Below are the code and all the weights of a small trained network. Each question names an input and a target symbol and asks about switching units off, where a switched-off unit gives its printed mean instead of its output.

import numpy as np


def w(rows, s, z=0):
    codes = np.array(rows[::2]) - 128.0
    scale = np.full(codes.shape[1], s)
    scale[-1] = z or s
    return codes * scale


def norm(h):
    return h / np.sqrt((h * h).mean(-1, keepdims=True) + 1e-5)


def f(y):
    return y / 2 * (1 + np.tanh(0.7978845608 * (y + 0.044715 * y**3)))


def softmax(a):
    e = np.exp(a - a.max(-1, keepdims=True))
    return e / e.sum(-1, keepdims=True)


def log_softmax(a):
    a = a - a.max(-1, keepdims=True)
    return a - np.log(np.exp(a).sum(-1, keepdims=True))


def net(x, mask):
    ids = ['ΓΣΨαβμτ'.index(c) for c in x.split()]
    T = len(ids)
    res = E[ids] + P[:T]
    r = norm(res)
    for j in range(3):
        rows = slice(2 * j, 2 * j + 2)
        q, k, v = (r @ M[0][rows].T for M in (Q, K, V))
        z = softmax(np.where(np.tri(T) > 0, q @ k.T / 2**0.5, -1e9)) @ v
        o = O[0][rows]
        res = res + np.where(mask[j], z, o[:, -1]) @ o[:, :-1]
    y = f(norm(res) @ A[0][:, :-1].T + A[0][:, -1])
    res = res + np.where(mask[3:11], y, B[0][:, -1]) @ B[0][:, :-1]
    return log_softmax(norm(res)[-1] @ U[:, :-1].T + U[:, -1])


Q, K, V, O, A, B = {}, {}, {}, {}, {}, {}
E = w([
[47,140,158,176,144],'Γ',
[80,194,123,167,158],'Σ',
[108,66,170,97,168],'Ψ',
[105,64,178,85,185],'α',
[92,111,139,160,187],'β',
[76,184,69,56,136],'μ',
[99,114,246,30,143],'τ',
],0.014)
P = w([
[125,65,160,66,100],'0',
[124,113,24,153,208],'1',
[151,135,213,168,37],'2',
[156,104,119,118,68],'3',
[103,198,133,153,238],'4',
[172,157,175,192,5],'5',
[150,90,102,145,56],'6',
[78,237,232,188,167],'7',
[202,191,193,170,33],'8',
[173,113,115,124,108],'9',
[45,182,226,187,156],'10',
[195,185,167,162,44],'11',
[165,92,100,155,92],'12',
],0.011)
Q[0] = w([
[216,124,210,221,174],'H0',
[57,91,159,110,18],'H0',
[69,246,127,170,57],'H1',
[154,124,4,155,71],'H1',
[238,253,180,225,101],'H2',
[161,217,98,163,24],'H2',
],0.0067)
K[0] = w([
[108,42,4,80,132],'H0',
[213,177,103,139,69],'H0',
[96,101,134,151,75],'H1',
[169,166,13,174,183],'H1',
[109,108,254,191,175],'H2',
[111,251,167,161,123],'H2',
],0.0076)
V[0] = w([
[206,103,230,134,107],'H0',
[104,93,151,49,243],'H0',
[128,196,184,138,102],'H1',
[158,158,172,108,8],'H1',
[55,101,137,161,148],'H2',
[106,203,254,160,171],'H2',
],0.0086)
O[0] = w([
[127,81,254,98,143,102],'H0',
[173,174,136,185,71,252],'H0',
[51,109,110,83,89,179],'H1',
[91,83,163,77,123,165],'H1',
[107,90,68,144,181,212],'H2',
[84,65,100,211,67,252],'H2',
],0.0086,0.0041)
A[0] = w([
[202,113,95,39,173,133],'N0',
[104,149,120,168,255,181],'N1',
[36,160,195,135,207,176],'N2',
[104,138,78,236,119,3],'N3',
[44,115,180,216,242,163],'N4',
[110,204,109,196,254,184],'N5',
[207,87,163,110,93,207],'N6',
[108,54,153,132,127,172],'N7',
],0.009,0.0037)
B[0] = w([
[96,29,204,82,236,167],'N0',
[99,218,183,168,130,193],'N1',
[43,249,68,208,156,234],'N2',
[160,56,86,89,49,211],'N3',
[181,228,101,132,172,255],'N4',
[200,255,191,218,119,225],'N5',
[77,23,50,106,195,176],'N6',
[80,148,140,184,158,194],'N7',
],0.0079,0.0054)
U = w([
[151,184,181,202,215,179],'Γ',
[2,214,136,201,230,4],'Σ',
[132,149,101,85,177,181],'Ψ',
[110,101,164,182,184,78],'α',
[115,98,140,181,199,131],'β',
[70,128,74,122,112,133],'μ',
[63,128,244,135,83,161],'τ',
],0.0088,0.0035)

Each question gives the input, a string of symbols that net reads in full, and the target symbol t.
The units are the heads (2 rows each of Q, K, V and O) and the neurons (one row each of A and B). Each row of codes is followed by its name. A weight is (code - 128) times the scale printed after its matrix; where a second scale follows, it is the last column's (O, A, B and U).
mask holds one flag per unit, heads first, then neurons. A switched-off unit (its flag False) gives its mean, the last column of its rows in O or B, instead of its output. The means were averaged over made-up inputs and are rounded, as every weight is.
A unit's drop is (log p(t) with every unit on - log p(t) with that unit switched off) / (log p(t) with every unit on - log p(t) with every unit switched off).
The circuit of an input: a set's keep is (log p(t) with only the set's units on - log p(t) with every unit switched off) / (log p(t) with every unit on - log p(t) with every unit switched off). Starting from all 11 units, units are removed one at a time, each time the one whose removal leaves the highest keep (on an exact tie, the one counted first), for as long as the keep stays at least 0.8.
circuit, biggest first: the units of the circuit, biggest drop first
unit that matters most: the unit with the biggest drop
k most important neurons: the k neurons with the biggest drops, biggest first
heads that matter: for each layer, one digit per head in row order, 1 if its drop is at least 0.15 and else 0, layers parted by /
drop of u: that unit's drop, to one decimal
input μ β Ψ μ Γ β, target μ: heads that matter	100
input Ψ μ Ψ, target μ: circuit, biggest first	[H0, N5]
input Γ μ Ψ Γ α μ μ μ μ, target μ: 2 most important neurons	[N5, N1]
input μ τ α μ μ μ τ Ψ μ, target τ: circuit, biggest first	[N2, N4]
input α Σ τ β Γ μ μ, target Ψ: circuit, biggest first	[H2, N2]
input μ α Σ μ β Ψ β Γ μ, target μ: heads that matter	001
input τ μ τ τ Γ Σ Σ, target μ: unit that matters most	N3
input α μ μ α α τ Γ Γ α τ Γ μ, target τ: heads that matter	100
input Σ α τ Γ τ Σ Ψ τ β, target τ: 2 most important neurons	[N2, N4]
input Σ τ Σ τ τ β μ μ Σ α α Ψ, target μ: heads that matter	100
input α τ Ψ α τ τ μ μ α μ Γ β, target μ: 2 most important neurons	[N3, N5]
input μ Σ μ μ, target Ψ: 2 most important neurons	[N2, N7]
input α μ τ α μ τ Σ τ Σ, target τ: 3 most important neurons	[N2, N4, N6]
input μ μ Γ, target μ: unit that matters most	H0
input Ψ τ Σ τ α Σ, target τ: drop of H0	0.2
input Σ α β τ α τ μ τ Γ μ μ α, target μ: drop of N4	-0.1
input τ τ τ τ τ μ τ τ β τ μ α, target τ: drop of N6	-0.3
input Σ Σ μ Γ τ Σ, target μ: drop of H1	0.1
